[[-17  11  48  21  -3]
 [  7  31  30  16 -17]
 [ 79  49  36  31 -37]
 [-43  26   2  27  -9]
 [ -8  24  35  22   9]
 [-23 -37 -65 -51  52]
 [ 33  24  22  37 -24]
 [  5  27  25  39  -1]
 [ -5  11  31  13 -10]
 [ 42  37  33  33 -40]
 [ 29  19  19  26 -23]]
|
[[ 21  -3 -17  11  48]
 [ 16 -17   7  31  30]
 [ 31 -37  79  49  36]
 [ 27  -9 -43  26   2]
 [ 22   9  -8  24  35]
 [-51  52 -23 -37 -65]
 [ 37 -24  33  24  22]
 [ 39  -1   5  27  25]
 [ 13 -10  -5  11  31]
 [ 33 -40  42  37  33]
 [ 26 -23  29  19  19]]

[[-39  58  30 -21  59  21  22  91  28   4]
 [-29   1 -15 -24 -37 -12 -12  23 -23 -34]]
|
[[ 28   4 -39  58  30 -21  59  21  22  91]
 [-23 -34 -29   1 -15 -24 -37 -12 -12  23]]

[[ 13  68   2   7   2]
 [ 15  28  -3  12   1]
 [ -5  38  -5   6   5]
 [ -7  26   3  10  -8]
 [ 15  40   2   4  -4]
 [  6  17   6   6  16]
 [  9  46  -3  -4  -3]
 [  6  61   5  17  -7]
 [ 10  22  -3  11   1]
 [  7  27 -10   3   5]
 [  0  38   4   8   1]
 [ 16  54   6   9 -11]]
|
[[  7   2  13  68   2]
 [ 12   1  15  28  -3]
 [  6   5  -5  38  -5]
 [ 10  -8  -7  26   3]
 [  4  -4  15  40   2]
 [  6  16   6  17   6]
 [ -4  -3   9  46  -3]
 [ 17  -7   6  61   5]
 [ 11   1  10  22  -3]
 [  3   5   7  27 -10]
 [  8   1   0  38   4]
 [  9 -11  16  54   6]]

[[-45 -43   2 -15 -38 -23 -41  -5   6  30]
 [ 33  26  -2  26  19  32  35  19 -12  -8]
 [-11   3  16  17 -14  -9   1  -9   4  -3]
 [-66 -46  27 -37 -80 -57 -49 -29  21  28]
 [-29 -13   5 -10 -17 -14 -20 -11   5   6]
 [ 46  31 -16  24  61  34  51  15 -19 -35]]
|
[[  6  30 -45 -43   2 -15 -38 -23 -41  -5]
 [-12  -8  33  26  -2  26  19  32  35  19]
 [  4  -3 -11   3  16  17 -14  -9   1  -9]
 [ 21  28 -66 -46  27 -37 -80 -57 -49 -29]
 [  5   6 -29 -13   5 -10 -17 -14 -20 -11]
 [-19 -35  46  31 -16  24  61  34  51  15]]

[[ 11  14 -20 -14]
 [-45 -48  60  49]
 [ 60  65 -57 -70]
 [-61 -65  59  63]]
|
[[-20 -14  11  14]
 [ 60  49 -45 -48]
 [-57 -70  60  65]
 [ 59  63 -61 -65]]

[[-57  72  90  26  26  22  43  52 -17  -2  94]
 [ 22 -53   1  -7 -23 -60 -32 -61  56   4  36]
 [ 39 -64 -22  26  -8 -84 -66 -14  23   8   9]]
|
[[ -2  94 -57  72  90  26  26  22  43  52 -17]
 [  4  36  22 -53   1  -7 -23 -60 -32 -61  56]
 [  8   9  39 -64 -22  26  -8 -84 -66 -14  23]]

[[ 82  46  22 -32]
 [ 21 -14  -7  35]]
|
[[ 22 -32  82  46]
 [ -7  35  21 -14]]
